Here is a tiny trained network, its code and every weight. The questions are about switching its units off for an input and a target symbol, where a switched-off unit gives its printed mean instead of its output.

import numpy as np


def w(rows, s, z=0):
    codes = np.array(rows[::2]) - 128.0
    scale = np.full(codes.shape[1], s)
    scale[-1] = z or s
    return codes * scale


def norm(h):
    return h / np.sqrt((h * h).mean(-1, keepdims=True) + 1e-5)


def f(y):
    return y / 2 * (1 + np.tanh(0.7978845608 * (y + 0.044715 * y**3)))


def softmax(a):
    e = np.exp(a - a.max(-1, keepdims=True))
    return e / e.sum(-1, keepdims=True)


def log_softmax(a):
    a = a - a.max(-1, keepdims=True)
    return a - np.log(np.exp(a).sum(-1, keepdims=True))


def net(x, mask):
    ids = ['αγδεζθμξπστφω'.index(c) for c in x.split()]
    T = len(ids)
    res = E[ids] + P[:T]
    r = norm(res)
    for j in range(2):
        rows = slice(3 * j, 3 * j + 3)
        q, k, v = (r @ M[0][rows].T for M in (Q, K, V))
        z = softmax(np.where(np.tri(T) > 0, q @ k.T / 3**0.5, -1e9)) @ v
        o = O[0][rows]
        res = res + np.where(mask[j], z, o[:, -1]) @ o[:, :-1]
    y = f(norm(res) @ A[0][:, :-1].T + A[0][:, -1])
    res = res + np.where(mask[2:18], y, B[0][:, -1]) @ B[0][:, :-1]
    return log_softmax(norm(res)[-1] @ U[:, :-1].T + U[:, -1])


Q, K, V, O, A, B = {}, {}, {}, {}, {}, {}
E = w([
[130,193,113,115],'α',
[158,175,131,190],'γ',
[181,117,114,99],'δ',
[80,141,108,96],'ε',
[193,192,146,146],'ζ',
[107,2,125,134],'θ',
[85,109,96,124],'μ',
[172,87,157,233],'ξ',
[96,71,161,1],'π',
[146,132,118,254],'σ',
[171,167,155,158],'τ',
[96,109,97,170],'φ',
[177,104,113,116],'ω',
],0.014)
P = w([
[104,114,125,46],'0',
[122,168,179,147],'1',
[116,101,68,126],'2',
[211,16,147,227],'3',
[118,174,186,143],'4',
[124,109,40,127],'5',
[182,9,143,220],'6',
[119,175,189,143],'7',
],0.011)
Q[0] = w([
[96,248,85,67],'head 0',
[104,52,113,126],'head 0',
[127,115,197,105],'head 0',
[55,203,153,104],'head 1',
[150,138,155,122],'head 1',
[104,142,150,92],'head 1',
],0.014)
K[0] = w([
[87,121,247,112],'head 0',
[92,89,53,111],'head 0',
[139,183,109,103],'head 0',
[60,151,182,132],'head 1',
[159,115,164,154],'head 1',
[107,70,183,118],'head 1',
],0.014)
V[0] = w([
[48,174,53,123],'head 0',
[103,63,128,154],'head 0',
[170,92,18,131],'head 0',
[85,124,201,115],'head 1',
[133,131,2,109],'head 1',
[146,170,98,93],'head 1',
],0.0072)
O[0] = w([
[79,165,145,121,165],'head 0',
[3,114,98,112,112],'head 0',
[145,162,47,94,249],'head 0',
[32,127,63,78,26],'head 1',
[239,92,108,153,221],'head 1',
[172,148,94,137,155],'head 1',
],0.0058,0.0017)
A[0] = w([
[165,182,191,210,89],'neuron 0',
[204,63,90,191,144],'neuron 1',
[111,197,89,99,157],'neuron 2',
[186,101,122,69,142],'neuron 3',
[100,4,146,114,82],'neuron 4',
[126,168,69,212,129],'neuron 5',
[75,100,114,111,100],'neuron 6',
[131,109,11,78,228],'neuron 7',
[95,237,175,46,1],'neuron 8',
[105,58,54,165,107],'neuron 9',
[45,250,113,186,50],'neuron 10',
[137,71,180,185,191],'neuron 11',
[110,121,122,163,90],'neuron 12',
[123,118,125,148,117],'neuron 13',
[117,53,100,175,188],'neuron 14',
[135,81,13,193,46],'neuron 15',
],0.013,0.0086)
B[0] = w([
[84,80,89,111,202],'neuron 0',
[77,91,113,125,248],'neuron 1',
[168,197,125,141,144],'neuron 2',
[138,96,152,183,158],'neuron 3',
[97,231,194,158,154],'neuron 4',
[174,133,137,107,182],'neuron 5',
[138,89,162,77,136],'neuron 6',
[104,129,156,184,208],'neuron 7',
[166,60,2,72,140],'neuron 8',
[168,63,72,99,177],'neuron 9',
[176,90,185,160,159],'neuron 10',
[126,185,95,109,223],'neuron 11',
[101,83,162,111,126],'neuron 12',
[101,142,144,113,131],'neuron 13',
[168,172,81,43,213],'neuron 14',
[137,54,148,167,180],'neuron 15',
],0.0097,0.011)
U = w([
[137,220,87,43,178],'α',
[252,138,192,141,117],'γ',
[241,148,117,82,141],'δ',
[134,200,38,232,73],'ε',
[36,187,34,95,37],'ζ',
[172,89,145,6,59],'θ',
[148,56,177,206,67],'μ',
[207,240,84,157,132],'ξ',
[165,160,154,244,185],'π',
[36,176,106,176,220],'σ',
[76,86,183,108,254],'τ',
[14,45,112,124,69],'φ',
[86,122,131,18,162],'ω',
],0.018,0.0072)

Each question gives the input, a string of symbols that net reads in full, and the target symbol t.
The units are the heads (3 rows each of Q, K, V and O) and the neurons (one row each of A and B). Each row of codes is followed by its name. A weight is (code - 128) times the scale printed after its matrix; where a second scale follows, it is the last column's (O, A, B and U).
mask holds one flag per unit, heads first, then neurons. A switched-off unit (its flag False) gives its mean, the last column of its rows in O or B, instead of its output. The means were averaged over made-up inputs and are rounded, as every weight is.
A unit's drop is (log p(t) with every unit on - log p(t) with that unit switched off) / (log p(t) with every unit on - log p(t) with every unit switched off).
The circuit of an input: a set's keep is (log p(t) with only the set's units on - log p(t) with every unit switched off) / (log p(t) with every unit on - log p(t) with every unit switched off). Starting from the 12 units with the biggest drops (on a tie, the unit counted first), units are removed one at a time, each time the one whose removal leaves the highest keep (on an exact tie, the one counted first), for as long as the keep stays at least 0.8.
circuit, biggest first: the units of the circuit, biggest drop first
most important unit: the unit with the biggest drop
k most important neurons: the k neurons with the biggest drops, biggest first
which heads matter: for each layer, one digit per head in row order, 1 if its drop is at least 0.15 and else 0, layers parted by /
drop when u is switched off: that unit's drop, to one decimal
input σ θ α σ μ, target τ: 2 most important neurons -> [neuron 10; neuron 14]
input α μ ω σ α, target δ: which heads matter -> 00
input ζ γ σ δ μ ξ π, target α: circuit, biggest first -> [neuron 4; neuron 14; neuron 15]
input θ φ α ζ γ, target π: circuit, biggest first -> [neuron 14]
input σ ξ ξ α τ μ π α, target δ: 3 most important neurons -> [neuron 8; neuron 10; neuron 1]
input δ γ γ σ τ δ θ φ, target γ: which heads matter -> 01
input σ τ ε τ, target ζ: which heads matter -> 00
input π δ θ ω ε, target θ: 3 most important neurons -> [neuron 8; neuron 10; neuron 11]
input μ μ ω π, target μ: which heads matter -> 11
input σ ξ ε τ, target ζ: which heads matter -> 00
input π τ σ ε γ δ π θ, target α: 2 most important neurons -> [neuron 14; neuron 4]
input φ δ τ θ, target δ: which heads matter -> 01
input ζ ξ ζ, target ε: which heads matter -> 01
input δ ξ φ τ ω, target φ: most important unit -> neuron 14
input ξ α α θ θ σ δ φ, target γ: circuit, biggest first -> [neuron 10; neuron 1]
input γ φ π, target τ: 2 most important neurons -> [neuron 11; neuron 7]
input θ α γ γ σ α τ ε, target θ: which heads matter -> 11
input ζ τ τ μ ε π, target τ: which heads matter -> 00
input α ξ τ τ, target δ: which heads matter -> 01
input ω τ ε, target μ: most important unit -> neuron 7
input ζ ε μ ε ω, target φ: 2 most important neurons -> [neuron 14; neuron 0]
input μ φ ζ, target ε: 3 most important neurons -> [neuron 14; neuron 9; neuron 15]
input τ π ξ σ θ τ σ τ, target σ: 3 most important neurons -> [neuron 14; neuron 0; neuron 9]
input γ θ τ, target φ: drop when neuron 1 is switched off -> 0.7
input π γ θ δ δ, target μ: drop when neuron 0 is switched off -> 0.2
input ζ θ α, target π: drop when neuron 7 is switched off -> 0.4
input ξ τ φ μ σ γ γ μ, target τ: drop when neuron 5 is switched off -> 0.1
